Below is a small trained network, with its code and all its weights. Each question gives an input and a target symbol and asks what happens when units are switched off, that is, made to give their printed mean instead of their output.

import numpy as np


def w(rows, s, z=0):
    codes = np.array(rows[::2]) - 128.0
    scale = np.full(codes.shape[1], s)
    scale[-1] = z or s
    return codes * scale


def f(y):
    return np.maximum(y, 0)


def softmax(a):
    e = np.exp(a - a.max(-1, keepdims=True))
    return e / e.sum(-1, keepdims=True)


def log_softmax(a):
    a = a - a.max(-1, keepdims=True)
    return a - np.log(np.exp(a).sum(-1, keepdims=True))


def net(x, mask):
    ids = ['αθλμπσψ'.index(c) for c in x.split()]
    T = len(ids)
    res = E[ids] + P[:T]
    u = 0
    for l in range(2):
        q, k, v = (res @ M[l].T for M in (Q, K, V))
        z = softmax(np.where(np.tri(T) > 0, q @ k.T / 2**0.5, -1e9)) @ v
        res = res + np.where(mask[u], z, O[l][:, -1]) @ O[l][:, :-1]
        u += 1
        y = f(res @ A[l][:, :-1].T + A[l][:, -1])
        res = res + np.where(mask[u : u + 12], y, B[l][:, -1]) @ B[l][:, :-1]
        u += 12
    return log_softmax(res[-1] @ U[:, :-1].T + U[:, -1])


Q, K, V, O, A, B = {}, {}, {}, {}, {}, {}
E = w([
[141,178,219],'α',
[2,99,55],'θ',
[196,105,165],'λ',
[71,92,161],'μ',
[52,151,165],'π',
[171,80,64],'σ',
[152,113,163],'ψ',
],0.0083)
P = w([
[195,206,100],'0',
[54,41,181],'1',
[94,194,152],'2',
[103,32,135],'3',
[98,197,151],'4',
[120,25,127],'5',
[120,197,126],'6',
[132,14,120],'7',
[115,200,134],'8',
[119,12,146],'9',
[103,201,154],'10',
[139,2,140],'11',
],0.0074)
Q[0] = w([
[163,69,2],'0.h1',
[45,156,253],'0.h1',
],0.0062)
K[0] = w([
[189,1,4],'0.h1',
[69,173,201],'0.h1',
],0.0072)
V[0] = w([
[24,142,237],'0.h1',
[254,139,5],'0.h1',
],0.0072)
O[0] = w([
[203,135,34,236],'0.h1',
[30,142,255,2],'0.h1',
],0.0077,0.003)
A[0] = w([
[167,99,61,247],'0.n1',
[102,228,93,134],'0.n2',
[85,187,254,119],'0.n3',
[157,86,48,254],'0.n4',
[172,193,158,114],'0.n5',
[166,212,140,111],'0.n6',
[202,57,143,202],'0.n7',
[195,190,187,146],'0.n8',
[67,84,90,123],'0.n9',
[81,18,101,26],'0.n10',
[186,92,99,203],'0.n11',
[109,215,109,87],'0.n12',
],0.0082,0.0025)
B[0] = w([
[87,125,205,242],'0.n1',
[125,132,38,166],'0.n2',
[180,98,249,143],'0.n3',
[104,132,201,253],'0.n4',
[222,84,115,153],'0.n5',
[220,119,86,159],'0.n6',
[80,112,150,208],'0.n7',
[199,71,155,165],'0.n8',
[156,91,170,168],'0.n9',
[216,182,180,177],'0.n10',
[65,127,161,210],'0.n11',
[142,104,1,148],'0.n12',
],0.0073,0.0058)
Q[1] = w([
[102,243,87],'1.h1',
[124,254,96],'1.h1',
],0.0097)
K[1] = w([
[11,167,7],'1.h1',
[20,113,2],'1.h1',
],0.0073)
V[1] = w([
[219,139,16],'1.h1',
[254,106,170],'1.h1',
],0.006)
O[1] = w([
[214,253,133,91],'1.h1',
[242,73,120,253],'1.h1',
],0.0067,0.0062)
A[1] = w([
[120,64,194,142],'1.n1',
[74,155,146,254],'1.n2',
[20,78,62,96],'1.n3',
[35,24,248,122],'1.n4',
[186,71,105,101],'1.n5',
[202,253,34,124],'1.n6',
[173,165,179,134],'1.n7',
[193,64,96,108],'1.n8',
[198,159,126,28],'1.n9',
[62,137,125,241],'1.n10',
[14,120,63,87],'1.n11',
[32,163,80,91],'1.n12',
],0.0061,0.0047)
B[1] = w([
[138,168,105,223],'1.n1',
[113,221,227,179],'1.n2',
[63,31,141,150],'1.n3',
[86,219,49,254],'1.n4',
[124,85,74,184],'1.n5',
[102,173,27,168],'1.n6',
[98,130,196,163],'1.n7',
[148,82,76,193],'1.n8',
[35,135,90,144],'1.n9',
[106,187,180,178],'1.n10',
[94,29,126,142],'1.n11',
[60,1,50,140],'1.n12',
],0.0075,0.007)
U = w([
[101,207,199,182],'α',
[155,65,21,34],'θ',
[148,97,160,189],'λ',
[34,64,71,4],'μ',
[202,60,224,161],'π',
[111,217,216,179],'σ',
[113,254,108,128],'ψ',
],0.0077,0.0034)

Each question gives the input, a string of symbols that net reads in full, and the target symbol t.
The units are the heads (2 rows each of Q, K, V and O) and the neurons (one row each of A and B). Each row of codes is followed by its name. A weight is (code - 128) times the scale printed after its matrix; where a second scale follows, it is the last column's (O, A, B and U).
mask holds one flag per unit, layer by layer, with each layer's heads first. A switched-off unit (its flag False) gives its mean, the last column of its rows in O or B, instead of its output. The means were averaged over made-up inputs and are rounded, as every weight is.
A unit's drop is (log p(t) with every unit on - log p(t) with that unit switched off) / (log p(t) with every unit on - log p(t) with every unit switched off).
The circuit of an input: a set's keep is (log p(t) with only the set's units on - log p(t) with every unit switched off) / (log p(t) with every unit on - log p(t) with every unit switched off). Starting from the 12 units with the biggest drops (on a tie, the unit counted first), units are removed one at a time, each time the one whose removal leaves the highest keep (on an exact tie, the one counted first), for as long as the keep stays at least 0.8.
units of the circuit, in order: the units of the circuit, biggest drop first
most important unit: the unit with the biggest drop
k most important neurons: the k neurons with the biggest drops, biggest first
top k neurons in layer l: the k neurons of layer l with the biggest drops, biggest first
drop of u: that unit's drop, to one decimal
input σ θ σ ψ λ θ α α μ λ, target μ: units of the circuit, in order => [0.h1; 1.h1; 0.n3]
input σ μ μ θ θ λ, target μ: most important unit => 1.h1
input α θ α ψ θ μ, target π: top 4 neurons in layer 0 => [0.n3; 0.n8; 0.n5; 0.n6]
input σ ψ μ θ ψ ψ, target μ: units of the circuit, in order => [1.h1; 0.h1; 0.n3]
input σ π σ π θ π μ θ λ θ θ σ, target μ: units of the circuit, in order => [1.h1; 0.h1; 0.n3]
input σ π μ π, target μ: units of the circuit, in order => [0.h1; 1.h1; 0.n3]
input σ π ψ λ α π, target μ: units of the circuit, in order => [0.h1; 0.n3; 1.h1]
input σ σ θ μ σ μ, target μ: units of the circuit, in order => [1.h1; 0.h1]
input λ ψ ψ σ θ, target μ: units of the circuit, in order => [1.h1; 1.n3; 0.h1]
input σ μ λ σ α ψ μ θ θ α, target μ: 4 most important neurons => [0.n3; 1.n4; 0.n10; 1.n3]
input α θ σ α α θ α ψ π π, target π: 4 most important neurons => [0.n3; 0.n8; 1.n4; 0.n5]
input μ α α θ, target σ: drop of 0.n10 => 0.1
input σ π α μ ψ σ, target μ: drop of 0.h1 => 1.8
input α α λ θ π λ α π, target π: drop of 0.h1 => 0.8
input λ ψ λ ψ θ, target μ: most important unit => 1.h1
input α σ μ μ μ λ λ σ, target π: drop of 1.h1 => 1.3
